Below are the code and all the weights of a small trained network. Each question names an input and a target symbol and asks about switching units off, where a switched-off unit gives its printed mean instead of its output.

import numpy as np


def w(rows, s, z=0):
    codes = np.array(rows[::2]) - 128.0
    scale = np.full(codes.shape[1], s)
    scale[-1] = z or s
    return codes * scale


def norm(h):
    return h / np.sqrt((h * h).mean(-1, keepdims=True) + 1e-5)


def f(y):
    return np.maximum(y, 0)


def softmax(a):
    e = np.exp(a - a.max(-1, keepdims=True))
    return e / e.sum(-1, keepdims=True)


def log_softmax(a):
    a = a - a.max(-1, keepdims=True)
    return a - np.log(np.exp(a).sum(-1, keepdims=True))


def net(x, mask):
    ids = ['αβγδεζηθμξπστψω'.index(c) for c in x.split()]
    T = len(ids)
    res = E[ids] + P[:T]
    u = 0
    for l in range(3):
        q, k, v = (norm(res) @ M[l].T for M in (Q, K, V))
        z = softmax(np.where(np.tri(T) > 0, q @ k.T / 4**0.5, -1e9)) @ v
        res = res + np.where(mask[u], z, O[l][:, -1]) @ O[l][:, :-1]
        u += 1
        y = f(norm(res) @ A[l][:, :-1].T + A[l][:, -1])
        res = res + np.where(mask[u : u + 4], y, B[l][:, -1]) @ B[l][:, :-1]
        u += 4
    return log_softmax(norm(res)[-1] @ U[:, :-1].T + U[:, -1])


Q, K, V, O, A, B = {}, {}, {}, {}, {}, {}
E = w([
[165,112,64,122],'α',
[122,87,80,123],'β',
[176,91,185,122],'γ',
[151,145,136,77],'δ',
[70,94,72,113],'ε',
[34,49,107,166],'ζ',
[130,46,125,117],'η',
[120,93,130,139],'θ',
[69,101,71,152],'μ',
[126,85,49,118],'ξ',
[120,174,184,86],'π',
[86,112,143,141],'σ',
[30,73,114,114],'τ',
[178,140,189,73],'ψ',
[114,250,150,243],'ω',
],0.014)
P = w([
[195,226,254,123],'0',
[126,99,100,74],'1',
[136,86,84,84],'2',
[163,105,76,77],'3',
[160,96,69,99],'4',
[162,94,70,107],'5',
[167,93,73,128],'6',
[167,101,84,126],'7',
[176,108,77,121],'8',
[171,111,79,124],'9',
[172,113,84,126],'10',
],0.0076)
Q[0] = w([
[124,85,196,163],'0.h1',
[138,129,92,135],'0.h1',
[160,196,193,135],'0.h1',
[254,135,107,207],'0.h1',
],0.0094)
K[0] = w([
[167,237,105,250],'0.h1',
[159,91,140,143],'0.h1',
[96,122,119,128],'0.h1',
[78,191,124,173],'0.h1',
],0.012)
V[0] = w([
[48,52,147,82],'0.h1',
[77,120,172,126],'0.h1',
[254,135,106,170],'0.h1',
[208,139,88,246],'0.h1',
],0.0057)
O[0] = w([
[60,89,225,178,182],'0.h1',
[159,162,138,148,111],'0.h1',
[157,116,254,135,223],'0.h1',
[185,134,132,60,5],'0.h1',
],0.0091,0.0016)
A[0] = w([
[82,133,169,203,196],'0.n1',
[87,164,201,18,99],'0.n2',
[182,108,9,37,252],'0.n3',
[172,82,254,206,15],'0.n4',
],0.0063,0.0022)
B[0] = w([
[200,137,3,180,172],'0.n1',
[79,11,70,169,181],'0.n2',
[137,61,131,184,254],'0.n3',
[9,10,160,140,212],'0.n4',
],0.0067,0.0045)
Q[1] = w([
[220,97,126,110],'1.h1',
[129,107,167,152],'1.h1',
[248,123,132,112],'1.h1',
[131,141,63,131],'1.h1',
],0.016)
K[1] = w([
[240,186,254,57],'1.h1',
[195,104,115,91],'1.h1',
[186,215,214,62],'1.h1',
[64,201,114,182],'1.h1',
],0.0082)
V[1] = w([
[112,109,163,161],'1.h1',
[170,120,192,38],'1.h1',
[191,100,194,147],'1.h1',
[203,2,34,71],'1.h1',
],0.0072)
O[1] = w([
[62,255,173,39,169],'1.h1',
[72,174,96,106,126],'1.h1',
[90,164,138,118,176],'1.h1',
[131,165,108,84,254],'1.h1',
],0.0072,0.0062)
A[1] = w([
[119,12,56,253,185],'1.n1',
[151,97,218,99,215],'1.n2',
[122,4,164,110,8],'1.n3',
[110,247,210,118,255],'1.n4',
],0.0045,0.0025)
B[1] = w([
[129,153,148,50,254],'1.n1',
[181,128,2,64,189],'1.n2',
[126,183,28,189,198],'1.n3',
[114,104,85,215,151],'1.n4',
],0.0085,0.006)
Q[2] = w([
[124,153,4,106],'2.h1',
[163,199,153,104],'2.h1',
[72,109,18,124],'2.h1',
[131,91,97,143],'2.h1',
],0.015)
K[2] = w([
[189,217,187,251],'2.h1',
[183,52,143,69],'2.h1',
[171,241,230,209],'2.h1',
[107,155,255,142],'2.h1',
],0.0098)
V[2] = w([
[126,45,5,175],'2.h1',
[60,77,201,181],'2.h1',
[224,9,190,121],'2.h1',
[38,63,109,16],'2.h1',
],0.011)
O[2] = w([
[124,3,146,170,139],'2.h1',
[68,158,125,179,251],'2.h1',
[28,109,49,89,4],'2.h1',
[59,122,202,77,126],'2.h1',
],0.016,0.0022)
A[2] = w([
[213,159,193,77,100],'2.n1',
[205,192,84,251,253],'2.n2',
[161,51,202,213,146],'2.n3',
[85,39,254,117,123],'2.n4',
],0.0098,0.0052)
B[2] = w([
[34,68,189,62,178],'2.n1',
[124,110,9,68,254],'2.n2',
[105,254,68,181,244],'2.n3',
[142,172,172,129,225],'2.n4',
],0.0095,0.0072)
U = w([
[163,123,92,53,116],'α',
[166,135,214,81,188],'β',
[63,223,75,78,141],'γ',
[234,174,150,129,206],'δ',
[143,59,165,199,154],'ε',
[72,135,113,180,86],'ζ',
[55,90,190,104,165],'η',
[152,219,208,176,219],'θ',
[101,96,99,91,51],'μ',
[134,105,148,53,104],'ξ',
[187,220,47,170,93],'π',
[83,120,73,148,5],'σ',
[116,202,132,210,107],'τ',
[199,249,163,57,82],'ψ',
[140,161,126,123,66],'ω',
],0.013,0.003)

Each question gives the input, a string of symbols that net reads in full, and the target symbol t.
The units are the heads (4 rows each of Q, K, V and O) and the neurons (one row each of A and B). Each row of codes is followed by its name. A weight is (code - 128) times the scale printed after its matrix; where a second scale follows, it is the last column's (O, A, B and U).
mask holds one flag per unit, layer by layer, with each layer's heads first. A switched-off unit (its flag False) gives its mean, the last column of its rows in O or B, instead of its output. The means were averaged over made-up inputs and are rounded, as every weight is.
A unit's drop is (log p(t) with every unit on - log p(t) with that unit switched off) / (log p(t) with every unit on - log p(t) with every unit switched off).
The circuit of an input: a set's keep is (log p(t) with only the set's units on - log p(t) with every unit switched off) / (log p(t) with every unit on - log p(t) with every unit switched off). Starting from the 12 units with the biggest drops (on a tie, the unit counted first), units are removed one at a time, each time the one whose removal leaves the highest keep (on an exact tie, the one counted first), for as long as the keep stays at least 0.8.
circuit, biggest first: the units of the circuit, biggest drop first
most important unit: the unit with the biggest drop
k most important neurons: the k neurons with the biggest drops, biggest first
top k neurons in layer l: the k neurons of layer l with the biggest drops, biggest first
input η π μ ψ ε γ ε η θ, target η: most important unit => 0.n2
input ψ θ γ ε θ γ π γ δ π, target ψ: circuit, biggest first => [2.h1; 1.h1]
input η β θ δ ε η γ ε η, target η: circuit, biggest first => [2.h1; 1.n2]
input ε γ ψ γ γ ζ, target ε: top 2 neurons in layer 0 => [0.n1; 0.n4]
input δ γ ε ε γ ζ, target δ: circuit, biggest first => [2.h1; 1.n4]
input η ζ ε η α, target η: circuit, biggest first => [2.h1; 1.n2]
input ε θ δ η, target ε: circuit, biggest first => [2.h1; 0.h1]
input η π ψ, target η: circuit, biggest first => [0.n2; 2.h1]
input δ η γ δ θ γ δ γ, target δ: 2 most important neurons => [1.n4; 1.n1]
input π γ γ ψ, target π: circuit, biggest first => [2.h1; 1.n4; 1.n1; 2.n2]
input η τ ω ζ ψ, target π: circuit, biggest first => [2.h1; 1.h1; 2.n2]
input τ ε η π, target τ: circuit, biggest first => [2.h1; 0.h1; 1.h1; 2.n3]
input θ ε ζ η γ γ γ, target θ: 2 most important neurons => [0.n4; 1.n4]
input ψ π ε ξ ε, target ψ: top 3 neurons in layer 1 => [1.n2; 1.n3; 1.n4]
input ω μ η ξ ζ, target π: circuit, biggest first => [2.h1]
input θ β ψ, target θ: 4 most important neurons => [0.n4; 1.n4; 1.n1; 0.n3]
input τ γ σ γ η, target τ: top 3 neurons in layer 1 => [1.n2; 1.n1; 1.n3]
input η δ τ θ ε η ψ γ ψ ζ, target η: 2 most important neurons => [0.n4; 1.n2]
input η δ γ γ γ π γ γ γ η δ, target η: 2 most important neurons => [0.n2; 0.n4]
input π γ ψ ε, target π: most important neuron => [1.n4]
